Where the symbols take the points:
at | ξ κ δ σ
J140 | J587 J59 J472 J438
J279 | J277 J690 J575 J950
J677 | J65 J139 J986 J702
J572 | J575 J952 J857 J328
J732 | J152 J575 J287 J697
J660 | J857 J44 J168 J356
J474 | J561 J628 J225 J966
J952 | J279 J493 J572 J567
J561 | J264 J315 J723 J874
J397 | J482 J675 J35 J896
J493 | J690 J782 J952 J135
J518 | J328 J768 J356 J952
J966 | J874 J655 J402 J315
J522 | J850 J819 J730 J29
J268 | J168 J29 J43 J850
J536 | J35 J902 J315 J46
J768 | J567 J168 J518 J493
J121 | J62 J587 J847 J942
J356 | J483 J518 J782 J572
J220 | J438 J484 J463 J59
J688 | J331 J933 J917 J847
J850 | J782 J707 J596 J660
J51 | J470 J847 J297 J331
J608 | J51 J997 J438 J688
J62 | J628 J427 J976 J555
J847 | J976 J121 J51 J860
J707 | J356 J627 J850 J44
J484 | J608 J702 J220 J65
J43 | J768 J268 J627 J596
J697 | J269 J340 J447 J378
J122 | J472 J58 J702 J463
J942 | J555 J297 J860 J427
J896 | J921 J264 J20 J120
J447 | J669 J697 J48 J152
J819 | J707 J482 J522 J634
J669 | J220 J269 J329 J986
J889 | J447 J483 J690 J732
J402 | J675 J966 J902 J561
J538 | J382 J46 J874 J35
J793 | J522 J35 J264 J382
J730 | J596 J522 J921 J268
J690 | J48 J889 J279 J287
J427 | J619 J601 J62 J87
J287 | J822 J732 J950 J447
J264 | J730 J793 J896 J479
J619 | J536 J873 J628 J612
J315 | J793 J536 J561 J538
J860 | J731 J942 J331 J62
J575 | J378 J279 J732 J340
J168 | J135 J660 J768 J782
J634 | J44 J921 J29 J627
J470 | J225 J976 J87 J304
J479 | J268 J382 J120 J522
J65 | J688 J747 J59 J997
J874 | J479 J538 J675 J793
J483 | J697 J328 J889 J575
J723 | J896 J561 J46 J675
J20 | J634 J896 J382 J482
J751 | J122 J822 J532 J329
J44 | J572 J113 J660 J518
J382 | J29 J20 J479 J819
J782 | J889 J356 J493 J857
J933 | J860 J893 J688 J121
J587 | J427 J917 J121 J297
J113 | J952 J596 J44 J768
J950 | J751 J287 J340 J48
J702 | J997 J122 J484 J747
J463 | J893 J220 J747 J140
J87 | J612 J470 J555 J873
J35 | J819 J397 J793 J20
J675 | J120 J874 J397 J264
J655 | J538 J612 J966 J536
J893 | J942 J438 J933 J587
J612 | J46 J225 J655 J902
J120 | J43 J479 J482 J730
J482 | J627 J120 J819 J921
J567 | J950 J135 J328 J690
J917 | J601 J688 J587 J51
J601 | J873 J331 J427 J470
J627 | J518 J43 J707 J113
J472 | J121 J140 J997 J893
J555 | J655 J87 J731 J619
J297 | J87 J51 J942 J601
J152 | J986 J378 J822 J269
J58 | J140 J986 J122 J220
J628 | J315 J619 J474 J655
J46 | J20 J723 J538 J397
J731 | J966 J555 J304 J628
J304 | J402 J731 J873 J474
J997 | J847 J472 J608 J933
J328 | J340 J567 J483 J279
J225 | J723 J474 J612 J402
J340 | J532 J950 J697 J277
J857 | J732 J572 J135 J483
J329 | J463 J669 J139 J58
J331 | J304 J860 J601 J976
J378 | J677 J277 J152 J532
J532 | J702 J751 J269 J139
J135 | J287 J857 J567 J889
J269 | J484 J532 J669 J677
J873 | J902 J304 J619 J225
J48 | J329 J447 J277 J822
J139 | J747 J329 J677 J122
J29 | J660 J634 J268 J707
J902 | J397 J402 J536 J723
J596 | J493 J850 J113 J168
J986 | J59 J677 J58 J484
J976 | J474 J62 J470 J731
J438 | J297 J608 J893 J917
J921 | J113 J730 J634 J43
J277 | J139 J48 J378 J751
J822 | J58 J152 J751 J669
J59 | J917 J65 J140 J608
J747 | J933 J463 J65 J472

The rows follow the links: the fewer symbols apart two points are, the more alike their rows tend to be.

Each row is also shifted at random along 7 hidden directions that mean nothing.

Row, then point:
100,33,-27,-68,23,21,20,-14,-1,5,-56,19,-42,3,-15,-27,48,-25,13,33,20,-42,-3,35,11,1,-7 -> J328
-152,-1,-25,-46,-2,-1,3,-34,-10,-16,36,-20,42,-38,53,6,-14,-5,-30,-8,-28,9,0,-43,47,7,13 -> J378
135,22,-56,18,-56,20,-31,-10,27,-23,-29,-14,21,-17,8,-41,39,-37,-35,36,35,-54,48,32,2,7,15 -> J702
96,-3,-81,37,-48,-36,-2,21,-18,47,-56,21,78,-12,-55,-52,10,41,-88,30,2,-34,-5,-13,-23,22,54 -> J723
-52,13,-6,-7,12,-6,18,-5,-34,-9,-20,-10,4,24,7,-21,18,13,18,12,-17,1,7,-28,8,6,-17 -> J857
13,-22,5,71,-5,12,-36,-16,68,20,20,63,-32,-7,18,36,55,-2,33,-59,63,-2,8,30,22,0,44 -> J277
-2,26,-20,-15,-36,27,-19,-30,15,-30,28,-4,29,-29,33,-26,7,-49,-40,16,12,-24,53,-13,19,3,23 -> J986
-24,-41,-5,13,-45,-19,16,2,2,5,33,51,120,6,-16,9,10,4,-34,-31,30,4,44,-8,-25,43,7 -> J470
10,-39,70,-21,39,33,29,15,-19,-34,6,-32,-13,30,-4,38,-27,-22,96,-58,-9,39,19,4,-13,-28,-124 -> J51
-53,-14,50,-52,78,0,13,-2,11,5,-12,-10,-41,-26,-1,42,-46,-25,12,-8,-45,37,-67,12,11,-41,-42 -> J896
32,-24,14,17,24,-14,30,53,-20,54,32,26,-19,21,-31,26,-33,50,10,-20,-15,4,-36,-50,-24,10,24 -> J628
-2,8,-8,-6,1,-12,-11,-33,32,-2,-36,12,36,-46,-15,7,2,-53,-39,21,13,9,-10,53,10,-5,-7 -> J793
32,-20,59,39,13,12,-10,7,18,-4,-32,21,34,55,14,18,23,-7,23,-34,22,36,0,27,-26,-27,-35 -> J29
55,0,-8,54,-56,0,-31,-18,-12,1,-36,15,77,31,-1,-44,24,6,-39,-4,28,25,27,23,-28,-2,18 -> J522
-32,-39,53,6,49,14,-12,34,26,6,81,43,-85,3,6,17,-23,24,19,-45,-41,-3,-9,-55,-13,-27,41 -> J220
4,0,-3,62,-13,26,-11,-14,-47,26,36,51,-31,35,0,-33,18,50,28,-59,19,28,40,-65,-5,-4,46 -> J287
-4,-20,9,47,33,-32,-2,27,12,-4,-41,-12,-18,39,19,41,35,21,39,25,-2,3,-47,25,-2,1,-36 -> J768
34,-43,29,-6,11,-6,0,11,5,14,5,105,76,48,0,-9,35,14,-58,-17,4,8,12,-12,-53,0,36 -> J627
25,40,13,-93,23,10,-1,-2,-7,8,-18,-34,-66,1,10,-19,-28,2,-21,49,-30,-3,-61,32,0,-21,27 -> J634
47,11,-51,12,-12,11,7,-19,-37,0,-46,1,21,13,6,-22,37,11,7,0,20,-5,25,-9,12,5,-20 -> J575
12,38,-2,-8,-7,34,-27,-28,49,10,26,3,-89,-29,25,8,19,-20,28,-14,40,-17,-5,31,42,-6,56 -> J152
-38,-8,32,-42,53,-18,7,0,32,-15,-9,17,-14,8,28,43,22,-33,4,40,-10,-2,-46,37,3,-2,-21 -> J44
-71,-15,11,56,23,-36,8,34,-2,41,7,-11,-17,-10,-28,21,-41,45,4,-17,-37,19,-52,-41,3,-4,18 -> J561
13,3,-8,-41,11,31,5,-5,14,-7,1,-4,10,-11,35,9,3,-18,-11,-14,-3,-18,9,-18,23,-16,-5 -> J269
-32,2,-64,-34,-32,4,-1,-37,-40,3,11,18,50,-19,22,-43,15,11,-53,3,-5,-7,24,-42,21,19,40 -> J697
-20,29,-33,-22,-47,-17,-20,-32,-11,-19,-37,-38,66,-8,21,-35,2,-11,-66,54,0,6,-6,38,2,8,15 -> J921
-41,57,20,44,-38,14,-14,-34,-27,-18,20,-18,-27,37,11,-55,23,-18,38,18,23,18,44,-13,5,14,22 -> J782
6,31,-85,33,-22,-13,-5,-12,-44,-4,-65,-75,-15,-6,22,-3,14,42,14,35,6,-6,-14,4,37,9,-26 -> J732
3,18,-23,-6,-34,7,-7,-2,-20,-46,-12,-58,7,-11,-7,-29,-16,2,-5,19,-11,-17,50,6,-6,-1,-34 -> J438
40,16,-4,-11,-26,48,-6,-22,6,-3,15,22,25,2,25,-28,18,-24,-13,-32,26,-12,53,-26,12,-9,25 -> J532
-12,21,42,21,-13,13,-28,-34,23,-15,-16,-20,-3,3,13,-2,1,-43,18,-5,24,41,-5,54,7,-20,-13 -> J819
-56,-55,20,23,32,-28,14,1,25,-16,-24,58,80,29,13,27,63,-20,9,-12,5,4,4,6,-7,13,-46 -> J493
53,-3,3,-35,32,-8,-3,-5,45,38,-11,71,-27,-43,-44,4,1,-24,-47,8,4,-16,-36,37,-10,-9,51 -> J397
-17,-2,-1,-2,-10,-17,-16,10,11,4,47,-16,-90,-20,-18,24,-25,37,31,4,9,-2,-25,38,-3,18,29 -> J942

The symbols that take the first to the second take the third to the fourth, perhaps in another order. What is the fourth?
Answers are names.
A -12,4,-22,16,-45,-18,17,13,-37,33,50,28,54,5,-25,-18,-25,36,-44,0,5,0,22,-53,-23,40,58
B -12,-40,24,60,60,-36,-12,31,56,44,-15,51,-49,-22,-34,69,-8,33,3,-27,-5,15,-71,27,-8,-22,22
C 30,16,1,-41,42,2,4,22,-55,34,-20,-42,-84,3,-17,-18,-66,55,-11,16,-65,25,-74,-28,-8,-40,14
D J44

A -6,-29,-17,18,5,5,-12,-3,44,4,-8,23,28,-13,33,38,34,2,-4,-34,22,-13,-3,8,25,-3,3
B -16,-43,-18,-123,14,-27,19,-9,38,-10,28,38,21,-57,-14,31,1,-33,-42,28,-5,-35,-29,62,0,33,2
C -23,33,32,65,-37,3,-2,-9,34,-9,13,-49,-7,0,0,47,-5,-33,74,-15,66,20,21,51,19,21,-36
D J730

A -12,35,-13,-59,-25,9,2,-30,-7,-52,-5,-88,-27,-38,3,4,-25,-48,33,42,10,-4,13,65,23,11,-62
B -32,11,-23,12,-21,-28,21,24,-25,19,11,-44,18,-3,-7,25,-38,36,-3,18,-3,2,-20,-18,3,30,1
C -10,-5,30,26,9,-7,-6,-10,22,-4,9,54,-5,31,4,-5,52,-22,21,4,24,1,10,13,-10,13,14
D J575

A -118,-5,-30,26,9,-25,-23,15,23,4,43,-23,-38,-37,46,49,-25,55,-29,6,-28,-10,-37,-34,31,1,55
B -67,19,53,30,-41,14,-5,-13,0,11,100,22,-30,9,-16,-3,-28,6,40,-48,36,31,42,-15,-10,24,54
C -30,-25,-46,-3,-32,-42,20,12,-3,-25,-47,-74,99,-14,9,45,-5,5,-1,22,8,-7,-14,45,13,33,-84
D J120

A 16,-20,6,-44,20,18,-4,2,33,-18,29,23,-5,-24,19,1,4,-38,-24,3,-19,-31,10,-13,4,-12,7
B -10,13,-7,13,-20,3,-14,1,6,-41,-4,-50,-24,-16,-6,-2,-13,2,16,10,-2,-13,35,23,-1,-5,-30
C 43,-26,-20,29,-31,-9,-13,1,6,-27,-6,9,27,-5,-21,7,15,7,-1,-6,26,-9,45,38,-25,13,-27
D J976

A 16,-16,45,4,18,52,1,-36,59,-26,-21,16,34,0,40,38,51,-90,69,-67,55,12,36,38,38,-22,-77
B -4,-11,-2,-88,36,32,20,-1,-5,9,15,12,-5,-10,29,0,-8,-2,-15,-25,-30,-15,-13,-42,22,-20,8
C -74,26,29,35,-3,-11,-40,-23,13,7,23,-22,-69,-18,8,7,-31,7,8,5,-2,44,-42,29,12,-16,43
D J819

A -88,-1,13,13,-51,9,-2,-31,-48,-50,52,-28,56,1,1,-26,-30,-13,12,-23,0,38,82,-25,-12,15,-39
B -48,3,74,-11,33,19,31,10,-19,35,71,25,-29,7,-29,-15,-51,-22,34,-45,-30,33,-6,-75,-5,-9,17
C -56,20,23,23,-11,-12,-13,-29,14,-28,7,9,20,17,29,1,33,-41,5,33,23,14,13,25,2,16,-1
D J447

A 29,1,23,67,-43,11,6,-23,16,3,-15,26,107,4,-30,-30,23,-75,6,-34,46,15,62,-1,-4,13,-27
B -46,-31,6,41,-17,-35,-33,-26,66,-21,-39,24,92,-12,23,38,42,-37,-35,7,35,19,-14,85,2,7,-16
C 35,46,-74,23,-73,-36,-36,-7,-23,5,-42,-30,30,11,10,-45,14,52,-85,83,14,-19,-11,35,-15,25,74
D J483

A -40,-20,-5,32,13,3,-14,-25,29,6,11,37,-20,-15,23,35,37,-6,30,-36,31,11,-3,13,30,2,7
B 134,-4,-56,56,-36,13,-26,23,18,24,-29,22,9,13,9,-7,40,42,-29,-11,36,-40,19,-2,-8,-3,46
C -4,98,7,-15,-29,33,-6,-46,-19,-20,-3,-48,-83,11,4,-64,18,-42,53,44,27,-6,31,19,28,7,18
D J287

A -77,-62,-69,60,-2,-50,-17,8,24,11,-23,10,57,-23,37,57,35,58,-28,-16,1,-6,-37,-1,30,18,5
B 28,-17,-38,75,-16,-10,-28,28,20,-9,-16,-29,3,-2,29,26,11,31,-8,4,2,-22,2,-8,7,-6,-1
C -112,13,0,75,-62,-12,-34,-29,-4,-50,52,-31,8,-20,2,1,-17,6,14,-9,22,27,71,12,-2,20,-2
D J470

A 7,27,-28,-38,-14,-10,6,-10,-40,2,1,12,-2,22,0,-62,21,10,-33,56,-17,-20,0,-23,-11,22,45
B -47,8,-58,25,-17,-13,-14,-14,-44,25,24,19,-34,-6,8,-21,5,68,-20,-1,-6,4,-2,-48,13,15,71
C -51,-8,10,16,-60,-1,-31,-53,-17,1,46,81,106,1,-4,-69,7,-18,-89,-19,12,39,56,-22,-30,13,78
D J660

A 55,-8,9,-38,57,-12,35,38,23,34,-45,-32,-35,-20,-29,35,-22,-23,29,17,-25,-19,-81,19,16,-12,-45
B 61,7,45,-113,50,32,29,-2,-8,-19,-64,-38,16,25,20,-1,-10,-52,8,18,-27,10,-38,36,-3,-40,-81
C -28,8,25,-67,48,-4,-2,-20,26,-10,-34,-39,-37,-38,12,31,-27,-50,4,29,-25,21,-71,61,24,-30,-40
D J493

A 18,-34,-61,38,-22,-7,-7,4,-33,23,-13,26,47,15,14,-16,28,62,-27,-30,2,-3,7,-45,4,9,26
B 22,-31,-4,42,5,8,-22,-1,75,3,-7,45,20,-12,29,54,49,-15,3,-40,45,-20,7,31,20,-4,8
C -48,-94,32,-58,43,-15,37,8,16,-39,-1,24,99,-8,2,64,2,-38,14,-39,-17,14,7,23,-13,4,-117
D J976

A 19,34,-24,-70,-26,42,-6,-54,29,-16,1,5,22,-40,32,-26,31,-73,-21,5,36,-28,34,27,42,5,17
B 20,-33,-34,-28,33,-34,-4,33,42,-21,-33,-27,-48,-40,-14,58,-3,25,-2,34,-17,-44,-41,66,-3,-3,-38
C 3,-13,37,-7,18,22,-18,11,38,-10,58,29,-70,-11,-3,-7,-5,-12,13,-21,-15,-20,16,-15,-7,-18,33
D J87

A 44,62,25,-14,-64,61,-24,-39,-13,-32,64,11,-46,-2,-29,-95,-8,-38,3,-11,26,-12,113,-10,-21,-3,53
B -37,17,7,3,2,-14,21,13,-13,26,36,-22,-16,-13,-14,12,-42,-2,10,12,-13,6,-27,-31,9,18,14
C 44,8,22,-35,18,6,29,18,0,40,38,29,-30,-5,-31,5,-26,-18,6,0,0,-9,-20,-21,-8,13,26
D J730

